[[ 1.16 -0.75 -1.05 -0.16 -5.43  0.94 -0.94  2.45  2.01 -0.93  1.15 -0.17
   0.51  1.59 -0.52 -3.60]
 [-0.52  0.61  0.67  0.00 -0.74  0.91  0.63  0.34 -0.54  0.34 -2.77 -0.25
  -0.76 -0.26 -0.31 -0.57]
 [-0.43  0.72  0.09 -0.32 -0.18 -0.44 -0.02 -0.20  0.10 -0.12  0.19  0.74
  -0.52  0.15  0.12  0.06]
 [-0.11 -0.09  0.07  0.03 -0.04  0.02  0.31  0.04 -0.10 -0.20  0.06 -0.06
   0.06  0.21  0.09 -0.20]]
:
[[-0.52  0.61  0.67  0.00 -0.74  0.91  0.63  0.34 -0.54  0.34 -2.77 -0.25
  -0.76 -0.26 -0.31 -0.57]
 [-0.43  0.72  0.09 -0.32 -0.18 -0.44 -0.02 -0.20  0.10 -0.12  0.19  0.74
  -0.52  0.15  0.12  0.06]
 [-0.11 -0.09  0.07  0.03 -0.04  0.02  0.31  0.04 -0.10 -0.20  0.06 -0.06
   0.06  0.21  0.09 -0.20]
 [ 1.16 -0.75 -1.05 -0.16 -5.43  0.94 -0.94  2.45  2.01 -0.93  1.15 -0.17
   0.51  1.59 -0.52 -3.60]]

[[-0.24  0.84  4.40 -0.47]
 [-0.38 -0.15  5.88  0.78]
 [ 0.49 -0.66 -0.54 -0.10]
 [ 0.77 -1.11 -4.19 -0.14]
 [-0.46  1.95 -2.71  0.30]
 [ 0.68  0.74  4.97  0.71]
 [ 0.10 -0.74  2.49 -0.48]
 [-0.31 -0.71 -4.22  0.47]
 [ 0.04  1.07 -1.83  2.32]]
:
[[-0.46  1.95 -2.71  0.30]
 [-0.38 -0.15  5.88  0.78]
 [-0.31 -0.71 -4.22  0.47]
 [-0.24  0.84  4.40 -0.47]
 [ 0.04  1.07 -1.83  2.32]
 [ 0.10 -0.74  2.49 -0.48]
 [ 0.49 -0.66 -0.54 -0.10]
 [ 0.68  0.74  4.97  0.71]
 [ 0.77 -1.11 -4.19 -0.14]]

[[ 5.83  2.68 -1.71 -4.02  0.93 -1.33 -1.69  1.42  3.65 -1.51  0.80  0.93
   1.54 -0.46]
 [-1.00 -0.57  0.43  0.92 -1.96  1.68 -0.39  1.20 -1.36 -1.14  1.60 -3.92
   0.61 -4.88]]
:
[[-1.00 -0.57  0.43  0.92 -1.96  1.68 -0.39  1.20 -1.36 -1.14  1.60 -3.92
   0.61 -4.88]
 [ 5.83  2.68 -1.71 -4.02  0.93 -1.33 -1.69  1.42  3.65 -1.51  0.80  0.93
   1.54 -0.46]]

[[ 2.71  5.84  0.07 -0.64  3.78 -3.25 -0.93 -0.69  0.43 -0.34  0.79]
 [ 1.15  1.49 -0.07 -0.19  5.49 -3.09 -0.13 -3.46  1.07 -0.03 -0.05]]
:
[[ 1.15  1.49 -0.07 -0.19  5.49 -3.09 -0.13 -3.46  1.07 -0.03 -0.05]
 [ 2.71  5.84  0.07 -0.64  3.78 -3.25 -0.93 -0.69  0.43 -0.34  0.79]]

[[ 0.38  0.75  3.76  0.82  5.16 -1.19]
 [ 1.41 -4.53 -0.48  1.71 -1.33 -4.18]
 [ 1.94 -1.23  4.83  1.79  5.51 -1.78]
 [-2.71  2.94 -2.70 -2.89 -2.11  2.18]
 [-1.43  3.49  4.70 -0.60  4.96  1.84]
 [-0.28 -2.95 -5.05  0.77 -6.37 -2.63]
 [ 3.89 -0.86  6.46  3.11  6.94 -1.27]]
:
[[-2.71  2.94 -2.70 -2.89 -2.11  2.18]
 [-1.43  3.49  4.70 -0.60  4.96  1.84]
 [-0.28 -2.95 -5.05  0.77 -6.37 -2.63]
 [ 0.38  0.75  3.76  0.82  5.16 -1.19]
 [ 1.41 -4.53 -0.48  1.71 -1.33 -4.18]
 [ 1.94 -1.23  4.83  1.79  5.51 -1.78]
 [ 3.89 -0.86  6.46  3.11  6.94 -1.27]]

[[ 2.55 -2.61 -1.95]
 [-0.25 -3.27 -0.32]
 [ 3.18  2.32 -5.71]
 [ 0.28  1.02 -3.69]
 [-0.18 -3.39  2.38]
 [-0.03 -0.25 -5.52]
 [-1.58  1.52 -4.98]
 [ 4.33 -5.24 -4.25]
 [-0.12  1.22 -6.27]
 [ 0.25 -4.07 -6.48]]
:
[[-1.58  1.52 -4.98]
 [-0.25 -3.27 -0.32]
 [-0.18 -3.39  2.38]
 [-0.12  1.22 -6.27]
 [-0.03 -0.25 -5.52]
 [ 0.25 -4.07 -6.48]
 [ 0.28  1.02 -3.69]
 [ 2.55 -2.61 -1.95]
 [ 3.18  2.32 -5.71]
 [ 4.33 -5.24 -4.25]]
